Each row has a name. Each piece below is followed by the name of the row it came from, unless a question asks for something else. Each question is about the rows just above it. Places in a row count from 0.

K851: [114  92 100 108 135 143  92 111 124  77 135 150 173  87 123 110  54 129
 135 114 130]
K481: [138 104  80 133 122 114 114 154 127 188 126 116 190 176  85  95 115 115
  91 140 118]
K420: [116 151 109 133 125 120 100 150 111 141 161 190 169  98 135 112 104  89
 188  95 106]
K813: [208 115 112 119  63  84 123 134 150 125 105 115 147 140 122 152  75 106
 104 132 130]
K462: [202 114  92 100 108 136 145 161 158 177 138  99  74 163 123 148 148 118
 138  92 119]
K471: [ 99 114 125  94 114 166 124 126 154 137  93  95 127 160 108 113 119 185
  63 103 150]
K864: [148 122 116  93  96 159 165 141 158 108 157  70  92 154 122 146 153 187
  97 118 161]
K534: [140 149 121 102 127 149 139 138  94  79  99 104 134 142 132 145 175 190
  63 154 142]
[148 122 116  93  96 159 165 141 158 108 157  70  92 154 122 146 153 187
  97 118 161] is in which row?
K864
which: [114  92 100 108 135 143  92 111 124  77 135 150 173  87 123 110  54 129
 135 114 130]
K851
Where does [114  92 100 108 136] start? Give its row and place.
K462, 1
Where do [ 99 114 125  94 114 166 124 126 154 137  93  95 127 160 108 113 119 185
  63 103 150] appear?
K471
Places of [92] in row K851:
1 6
which: [138 104  80 133 122 114 114 154 127 188 126 116 190 176  85  95 115 115
  91 140 118]
K481
which: [142 132 145]
K534

K813: [131  84 118 192 158 112]
K861: [176  94 121 162 157 104]
K462: [146 149 128  46  87 149]
K420: [ 56 169  99 113 119 107]
K534: [ 93 158 116 117 100 141]
K851: [ 59 161 132  94 107 164]
K864: [ 56 169  99  69  82 140]
K401: [166 115 146  98 118 131]
K541: [ 89 155 109 131 109 131]
K309: [135 100 129 192 161 125]
[129 192] is in which row?
K309
Where do [ 56 169  99  69  82 140] appear?
K864
The row with [149 128  46  87] is
K462

K401: [136  84 112 109 136 144 115 102 121 114 132  75  85 177]
K813: [145 125 136  84 111 143 136 144 138 156 113  75  85 129]
K481: [145 125 136  84 111 109 136 144 138 156 113 151 121 121]
Which row holds [145 125 136  84 111 143 136 144 138 156 113  75  85 129]?
K813
Where does [138 156 113 151 121 121] start? Give its row and place.
K481, 8
which: [136  84 112 109 136 144 115 102 121 114 132  75  85 177]
K401
Row and place where [136  84 111 143 136 144] starts:
K813, 2
Places of [144] in row K813:
7

K462: [ 61 121 123 131 153 159  81  79 168  97 174]
K534: [188 168 120 168 144  94 115 112 195 108  89]
K541: [145  58 188 148 185  87 189 159 126 117 133]
K861: [163  59 104  59  59  99 147 176  83  93 103]
K851: [188 168 120 168 152  94 115 112 168 108  89]
K864: [156  60 168 167 185 143 108 168 138 150 105]
K813: [ 93 188 185 128  70 141 146  70  70 188 188]
K481: [ 99  56  60 184 137 187  63 101 146 138 156]
K401: [155  56 182 157 190 120 117 168 135 135 114]
K420: [172  93 121 127  79 116 175 111  55 143  93]
K309: [ 99  96 102 184 137 187  63 101 146 138 156]
At which places does K851 hold [89]?
10
At which places does K861 hold [59]?
1 3 4
[ 93 188 185 128  70 141 146  70  70 188 188] is in which row?
K813
Every place of [188] in K813:
1 9 10

K471: [155 121 127 119 136 180 111]
K861: [102  86  92 136 119 180 201]
K813: [128 189 120 118 144 162 150]
K481: [118 200 115 128 122 167 133]
K541: [102 208  92 136 119 180 111]
K420: [ 88 216  86 153  92 184  86]
K462: [155  85 155  85 113  85  85]
K309: [136 176 117 103 170 154 167]
which: [136 119 180 111]
K541
[102  86  92 136 119 180 201] is in which row?
K861
Where do [128 189 120 118 144 162 150] appear?
K813
Places of [85] in row K462:
1 3 5 6
which: [128 122 167 133]
K481

K851: [133  74 121 133 121 102 113 127 128 122 101 131 122 104 143]
K420: [107 144 134 117 129 131 139 122 121 160  89 125 149 113 142]
K309: [138 150 126 124 109 128 141 129 125 136 111 139 128 161 127]
K462: [107 125 127 107 129 125 125 125 122 107 107 107 125 125 118]
K471: [101 148 126 128 119 127 155 129 125 103 110 122 107 168 143]
K813: [121 108 129 131 131 105  99 139 130 136  76 115 128 161 127]
K534: [142 133 145 141 128 131 133 129 137 112 114 129 112 105  95]
K541: [127  76 113 144 137 128  72 127 122 116 162 132 121  96 134]
At which places does K462 hold [107]?
0 3 9 10 11
[142 133 145 141 128 131 133 129 137 112 114 129 112 105  95] is in which row?
K534
Every place of [125] in K462:
1 5 6 7 12 13
which: [121 108 129 131 131 105  99 139 130 136  76 115 128 161 127]
K813
Where does [128 119 127 155 129 125 103 110 122 107] start? Give its row and place.
K471, 3

